Below is a small trained network, with its code and all its weights. Each question gives an input and a class and asks what happens when units are switched off, that is, made to give their printed mean instead of their output.

import numpy as np


def w(rows, s, z=0):
    codes = np.array(rows[::2]) - 128.0
    scale = np.full(codes.shape[1], s)
    scale[-1] = z or s
    return codes * scale


def f(y):
    return np.maximum(y, 0)


def log_softmax(a):
    a = a - a.max(-1, keepdims=True)
    return a - np.log(np.exp(a).sum(-1, keepdims=True))


def net(x, mask):
    res = np.array(x, float).reshape(1, 2) / 4 @ E
    y = f(res @ A[0][:, :-1].T + A[0][:, -1])
    res = res + np.where(mask, y, B[0][:, -1]) @ B[0][:, :-1]
    return log_softmax(res[-1] @ U[:, :-1].T + U[:, -1])


A, B = {}, {}
E = w([
[47,59,238],'x0',
[239,219,253],'x1',
],0.011)
A[0] = w([
[91,112,213,52],'N0',
[133,211,168,48],'N1',
[22,108,149,3],'N2',
[153,179,197,79],'N3',
[175,192,87,135],'N4',
[70,72,254,89],'N5',
[133,43,213,56],'N6',
[225,164,69,76],'N7',
[223,180,169,65],'N8',
[157,149,172,101],'N9',
],0.011,0.0053)
B[0] = w([
[32,190,94,191],'N0',
[85,60,61,189],'N1',
[82,133,104,206],'N2',
[120,65,58,212],'N3',
[52,179,187,225],'N4',
[67,198,94,255],'N5',
[81,181,169,200],'N6',
[44,255,122,237],'N7',
[94,53,65,244],'N8',
[97,44,149,185],'N9',
],0.0089,0.0094)
U = w([
[96,201,117,67],'0',
[105,72,56,94],'1',
[123,143,129,247],'2',
[254,138,180,64],'3',
[156,114,196,54],'4',
[163,104,190,62],'5',
[219,114,105,53],'6',
],0.022,0.016)

Each question gives the input, the list of numbers given to net, and the class t.
The units are the neurons (one row each of A and B). Each row of codes is followed by its name. A weight is (code - 128) times the scale printed after its matrix; where a second scale follows, it is the last column's (A, B and U).
mask holds one flag per neuron, in row order. A switched-off neuron (its flag False) gives its mean, the last column of its row in B, instead of its output. The means were averaged over made-up inputs and are rounded, as every weight is.
A unit's drop is (log p(t) with every unit on - log p(t) with that unit switched off) / (log p(t) with every unit on - log p(t) with every unit switched off).
The circuit of an input: a set's keep is (log p(t) with only the set's units on - log p(t) with every unit switched off) / (log p(t) with every unit on - log p(t) with every unit switched off). Starting from all 10 units, units are removed one at a time, each time the one whose removal leaves the highest keep (on an exact tie, the one counted first), for as long as the keep stays at least 0.8.
circuit, biggest first: the units of the circuit, biggest drop first
most important unit: the unit with the biggest drop
top k neurons: the k neurons with the biggest drops, biggest first
drop of u: that unit's drop, to one decimal
input [2,-3], class 2: top 4 neurons	[N8, N3, N1, N9]
input [4,-4], class 0: most important unit	N8
input [5,6], class 1: circuit, biggest first	[N3, N8]
input [5,-4], class 0: circuit, biggest first	[N8, N5]
input [-2,1], class 2: top 3 neurons	[N5, N0, N6]
input [-2,-3], class 2: top 2 neurons	[N8, N3]
input [-2,2], class 2: circuit, biggest first	[N5, N0]
input [-1,-2], class 2: top 3 neurons	[N8, N3, N1]
input [3,4], class 1: top 3 neurons	[N7, N3, N4]
input [-7,8], class 1: top 3 neurons	[N8, N1, N3]
input [-1,1], class 2: top 2 neurons	[N5, N7]
input [-3,3], class 2: top 2 neurons	[N5, N0]
input [-1,-3], class 2: top 3 neurons	[N8, N3, N1]
input [5,-2], class 0: circuit, biggest first	[N5]
input [-4,7], class 1: drop of N8	0.5
input [-7,-4], class 0: drop of N7	0.1
input [4,-3], class 0: drop of N4	-0.1
